Below are the code and all the weights of a small trained network. Each question names an input and a class and asks about switching units off, where a switched-off unit gives its printed mean instead of its output.

import numpy as np


def w(rows, s, z=0):
    codes = np.array(rows[::2]) - 128.0
    scale = np.full(codes.shape[1], s)
    scale[-1] = z or s
    return codes * scale


def f(y):
    return np.maximum(y, 0)


def log_softmax(a):
    a = a - a.max(-1, keepdims=True)
    return a - np.log(np.exp(a).sum(-1, keepdims=True))


def net(x, mask):
    res = np.array(x, float).reshape(1, 5) / 4 @ E
    y = f(res @ A[0][:, :-1].T + A[0][:, -1])
    res = res + np.where(mask, y, B[0][:, -1]) @ B[0][:, :-1]
    return log_softmax(res[-1] @ U[:, :-1].T + U[:, -1])


A, B = {}, {}
E = w([
[183,1,132,168,105,114,60],'x0',
[143,129,105,117,148,105,127],'x1',
[137,187,31,200,68,138,83],'x2',
[4,106,115,135,123,33,83],'x3',
[163,198,198,169,188,94,21],'x4',
],0.0093)
A[0] = w([
[118,198,67,184,62,110,114,123],'neuron 1',
[89,151,73,159,71,100,84,77],'neuron 2',
[44,107,119,157,115,52,135,9],'neuron 3',
[99,74,73,93,69,129,168,88],'neuron 4',
[2,101,113,140,126,61,79,36],'neuron 5',
[133,106,194,89,156,128,158,79],'neuron 6',
[27,118,112,137,149,85,100,63],'neuron 7',
[158,18,116,188,126,91,92,92],'neuron 8',
[155,70,192,110,182,136,162,90],'neuron 9',
[139,87,165,122,153,93,142,53],'neuron 10',
[167,58,122,120,104,106,78,133],'neuron 11',
[101,83,69,102,94,148,183,75],'neuron 12',
[68,203,124,105,131,96,160,140],'neuron 13',
[116,93,69,101,55,147,185,49],'neuron 14',
[190,165,75,187,95,173,130,55],'neuron 15',
[148,165,53,217,76,121,103,126],'neuron 16',
[132,224,122,94,157,162,179,95],'neuron 17',
[185,170,198,205,161,89,86,61],'neuron 18',
[149,212,200,177,167,102,66,87],'neuron 19',
[116,117,188,114,131,117,146,73],'neuron 20',
[104,81,199,81,160,83,146,118],'neuron 21',
[104,137,193,72,176,114,176,117],'neuron 22',
[124,176,187,172,179,129,49,79],'neuron 23',
[226,57,129,158,118,160,112,114],'neuron 24',
[153,42,149,161,99,107,93,63],'neuron 25',
[218,142,127,124,156,190,163,5],'neuron 26',
[90,209,125,82,159,133,171,124],'neuron 27',
[100,66,115,125,111,87,71,106],'neuron 28',
[138,106,158,94,144,101,150,85],'neuron 29',
[123,96,87,132,104,161,223,26],'neuron 30',
],0.0092,0.0023)
B[0] = w([
[70,30,71,160,189,141,40,216],'neuron 1',
[142,63,60,113,210,190,69,193],'neuron 2',
[229,175,153,98,160,177,122,201],'neuron 3',
[128,102,176,80,78,73,126,210],'neuron 4',
[239,197,136,97,83,254,137,234],'neuron 5',
[123,55,79,118,172,164,68,200],'neuron 6',
[216,215,129,91,115,208,150,209],'neuron 7',
[41,220,152,218,112,88,204,223],'neuron 8',
[113,68,55,145,191,178,56,211],'neuron 9',
[97,72,98,169,160,150,115,173],'neuron 10',
[38,191,173,203,147,118,199,199],'neuron 11',
[120,107,153,59,76,26,142,206],'neuron 12',
[71,218,169,221,87,117,166,226],'neuron 13',
[115,88,147,56,82,61,151,207],'neuron 14',
[166,66,55,115,204,196,32,198],'neuron 15',
[49,30,49,118,209,147,58,222],'neuron 16',
[100,234,184,230,93,133,175,226],'neuron 17',
[146,71,184,44,59,42,120,236],'neuron 18',
[123,112,139,40,95,28,185,255],'neuron 19',
[125,107,87,129,175,141,92,173],'neuron 20',
[82,32,82,135,186,202,72,228],'neuron 21',
[80,70,56,160,197,152,44,226],'neuron 22',
[126,63,165,55,74,57,162,236],'neuron 23',
[134,250,187,208,83,158,187,217],'neuron 24',
[95,185,146,209,126,87,164,203],'neuron 25',
[223,177,141,94,136,215,135,196],'neuron 26',
[76,198,148,239,134,110,168,230],'neuron 27',
[187,189,167,155,98,168,154,194],'neuron 28',
[123,91,74,124,132,146,100,173],'neuron 29',
[146,116,171,71,99,64,142,201],'neuron 30',
],0.0066,0.0093)
U = w([
[40,192,148,243,124,100,161,252],'0',
[70,49,68,127,196,161,57,62],'1',
[120,98,157,11,87,10,142,75],'2',
[247,179,139,104,128,223,130,169],'3',
],0.015,0.0018)

Each question gives the input, the list of numbers given to net, and the class t.
The units are the neurons (one row each of A and B). Each row of codes is followed by its name. A weight is (code - 128) times the scale printed after its matrix; where a second scale follows, it is the last column's (A, B and U).
mask holds one flag per neuron, in row order. A switched-off neuron (its flag False) gives its mean, the last column of its row in B, instead of its output. The means were averaged over made-up inputs and are rounded, as every weight is.
A unit's drop is (log p(t) with every unit on - log p(t) with that unit switched off) / (log p(t) with every unit on - log p(t) with every unit switched off).
The circuit of an input: a set's keep is (log p(t) with only the set's units on - log p(t) with every unit switched off) / (log p(t) with every unit on - log p(t) with every unit switched off). Starting from the 12 units with the biggest drops (on a tie, the unit counted first), units are removed one at a time, each time the one whose removal leaves the highest keep (on an exact tie, the one counted first), for as long as the keep stays at least 0.8.
circuit, biggest first: the units of the circuit, biggest drop first
k most important neurons: the k neurons with the biggest drops, biggest first
drop when u is switched off: that unit's drop, to one decimal
input [6,6,5,-1,2], class 0: 2 most important neurons	[neuron 8; neuron 24]
input [4,-7,-5,-4,7], class 2: circuit, biggest first	[neuron 18]
input [-1,1,-7,5,-6], class 1: 2 most important neurons	[neuron 21; neuron 22]
input [-6,-5,2,-5,-5], class 0: 3 most important neurons	[neuron 17; neuron 27; neuron 5]
input [0,7,7,-7,0], class 1: 4 most important neurons	[neuron 16; neuron 1; neuron 15; neuron 5]
input [3,-2,-3,6,7], class 2: 2 most important neurons	[neuron 23; neuron 19]
input [6,1,8,1,7], class 1: 3 most important neurons	[neuron 16; neuron 2; neuron 1]
input [7,-5,-3,2,-8], class 2: 2 most important neurons	[neuron 12; neuron 14]
input [5,-1,-1,-7,7], class 2: 4 most important neurons	[neuron 18; neuron 19; neuron 23; neuron 5]
input [-2,6,-5,-8,8], class 2: 4 most important neurons	[neuron 19; neuron 18; neuron 23; neuron 5]
input [8,-3,-2,7,8], class 0: 4 most important neurons	[neuron 8; neuron 11; neuron 25; neuron 28]
input [-7,8,-3,-7,5], class 0: 2 most important neurons	[neuron 17; neuron 27]
input [-4,-6,2,-4,-5], class 2: drop when neuron 11 is switched off	0.1
input [6,-3,-8,-6,4], class 1: circuit, biggest first	[neuron 9]
input [7,6,-1,5,1], class 0: drop when neuron 8 is switched off	0.4
input [-7,7,-4,-6,-2], class 0: drop when neuron 17 is switched off	0.3
